Below are the code and all the weights of a small trained network. Each question names an input and a class and asks about switching units off, where a switched-off unit gives its printed mean instead of its output.

import numpy as np


def w(rows, s, z=0):
    codes = np.array(rows[::2]) - 128.0
    scale = np.full(codes.shape[1], s)
    scale[-1] = z or s
    return codes * scale


def f(y):
    return np.maximum(y, 0)


def log_softmax(a):
    a = a - a.max(-1, keepdims=True)
    return a - np.log(np.exp(a).sum(-1, keepdims=True))


def net(x, mask):
    res = np.array(x, float).reshape(1, 8) / 4 @ E
    y = f(res @ A[0][:, :-1].T + A[0][:, -1])
    res = res + np.where(mask, y, B[0][:, -1]) @ B[0][:, :-1]
    return log_softmax(res[-1] @ U[:, :-1].T + U[:, -1])


A, B = {}, {}
E = w([
[209,185,95,68],'x0',
[121,131,131,124],'x1',
[111,137,136,115],'x2',
[84,56,2,47],'x3',
[100,151,147,94],'x4',
[174,46,250,55],'x5',
[121,136,134,115],'x6',
[127,124,128,130],'x7',
],0.007)
A[0] = w([
[186,90,193,70,90],'neuron 0',
[200,161,104,111,117],'neuron 1',
[131,92,171,137,103],'neuron 2',
[196,62,178,101,74],'neuron 3',
[87,201,101,180,140],'neuron 4',
[97,150,176,133,185],'neuron 5',
[120,115,97,74,147],'neuron 6',
[161,182,117,87,136],'neuron 7',
[143,166,96,163,141],'neuron 8',
[118,137,120,127,3],'neuron 9',
[159,169,151,150,49],'neuron 10',
[149,109,109,158,105],'neuron 11',
[193,132,166,174,85],'neuron 12',
[157,170,119,84,130],'neuron 13',
[128,150,177,171,90],'neuron 14',
[125,57,68,60,93],'neuron 15',
[230,166,108,65,112],'neuron 16',
[97,244,41,156,136],'neuron 17',
[153,188,199,177,106],'neuron 18',
[129,50,54,105,84],'neuron 19',
[163,101,171,99,56],'neuron 20',
[173,167,175,168,77],'neuron 21',
[136,77,138,71,68],'neuron 22',
[148,107,161,102,74],'neuron 23',
[164,199,128,89,178],'neuron 24',
[122,122,140,187,131],'neuron 25',
[23,127,162,145,131],'neuron 26',
[173,195,208,204,75],'neuron 27',
[145,47,181,134,82],'neuron 28',
[168,190,190,189,66],'neuron 29',
[142,118,147,100,84],'neuron 30',
],0.011,0.005)
B[0] = w([
[158,144,239,151,220],'neuron 0',
[135,75,138,134,187],'neuron 1',
[133,108,182,181,167],'neuron 2',
[144,208,238,134,205],'neuron 3',
[212,165,252,176,204],'neuron 4',
[120,55,110,128,186],'neuron 5',
[96,69,54,33,196],'neuron 6',
[144,51,130,203,189],'neuron 7',
[140,128,253,158,182],'neuron 8',
[200,207,248,223,128],'neuron 9',
[103,155,122,149,156],'neuron 10',
[180,126,114,192,139],'neuron 11',
[68,167,95,136,182],'neuron 12',
[130,43,103,164,181],'neuron 13',
[101,86,55,48,174],'neuron 14',
[69,203,65,72,227],'neuron 15',
[216,22,145,173,223],'neuron 16',
[181,201,231,168,255],'neuron 17',
[73,65,24,74,215],'neuron 18',
[82,192,71,67,211],'neuron 19',
[83,167,234,91,170],'neuron 20',
[52,113,29,64,187],'neuron 21',
[154,193,121,59,177],'neuron 22',
[173,221,189,96,160],'neuron 23',
[170,15,115,155,212],'neuron 24',
[180,120,83,200,163],'neuron 25',
[223,16,188,188,181],'neuron 26',
[55,160,7,35,230],'neuron 27',
[202,138,196,171,191],'neuron 28',
[27,155,25,44,207],'neuron 29',
[202,175,132,146,149],'neuron 30',
],0.0058,0.0074)
U = w([
[75,172,22,72,7],'0',
[202,169,221,196,100],'1',
[195,2,132,210,253],'2',
],0.0066,0.0016)

Each question gives the input, the list of numbers given to net, and the class t.
The units are the neurons (one row each of A and B). Each row of codes is followed by its name. A weight is (code - 128) times the scale printed after its matrix; where a second scale follows, it is the last column's (A, B and U).
mask holds one flag per neuron, in row order. A switched-off neuron (its flag False) gives its mean, the last column of its row in B, instead of its output. The means were averaged over made-up inputs and are rounded, as every weight is.
A unit's drop is (log p(t) with every unit on - log p(t) with that unit switched off) / (log p(t) with every unit on - log p(t) with every unit switched off).
The circuit of an input: a set's keep is (log p(t) with only the set's units on - log p(t) with every unit switched off) / (log p(t) with every unit on - log p(t) with every unit switched off). Starting from the 12 units with the biggest drops (on a tie, the unit counted first), units are removed one at a time, each time the one whose removal leaves the highest keep (on an exact tie, the one counted first), for as long as the keep stays at least 0.8.
units of the circuit, in order: the units of the circuit, biggest drop first
top k neurons: the k neurons with the biggest drops, biggest first
drop of u: that unit's drop, to one decimal
input [7,-8,4,4,-3,0,5,8], class 2: units of the circuit, in order	neuron 16; neuron 27
input [5,-2,-7,2,-6,-7,-5,6], class 1: units of the circuit, in order	neuron 17
input [-6,1,-8,5,-5,-6,8,0], class 1: units of the circuit, in order	neuron 17; neuron 4; neuron 18
input [7,4,4,-6,3,4,-1,1], class 2: top 3 neurons	neuron 16; neuron 24; neuron 15
input [6,-8,8,-5,8,1,-1,-2], class 2: units of the circuit, in order	neuron 24; neuron 16
input [4,8,1,2,2,-4,2,5], class 1: top 2 neurons	neuron 17; neuron 18
input [3,1,-1,8,-2,8,-3,0], class 0: top 4 neurons	neuron 15; neuron 19; neuron 6; neuron 17
input [-3,4,-3,-2,5,-7,2,-6], class 1: top 2 neurons	neuron 17; neuron 4
input [6,8,3,4,8,3,4,3], class 2: top 2 neurons	neuron 16; neuron 27
input [-4,2,3,6,-1,4,-3,1], class 0: top 2 neurons	neuron 15; neuron 19
input [-4,4,-8,-6,-2,6,1,7], class 0: top 2 neurons	neuron 27; neuron 29
input [1,-4,-3,-7,6,-5,6,5], class 0: top 2 neurons	neuron 27; neuron 29
input [7,-2,3,4,7,0,4,-5], class 2: drop of neuron 21	0.0
input [-2,-8,-7,7,8,7,-2,2], class 0: units of the circuit, in order	neuron 15
input [6,3,-3,1,4,3,8,7], class 2: drop of neuron 7	0.1
input [6,7,0,5,3,-7,6,-5], class 1: drop of neuron 17	0.5
input [7,2,6,0,7,-4,7,3], class 2: drop of neuron 24	0.2
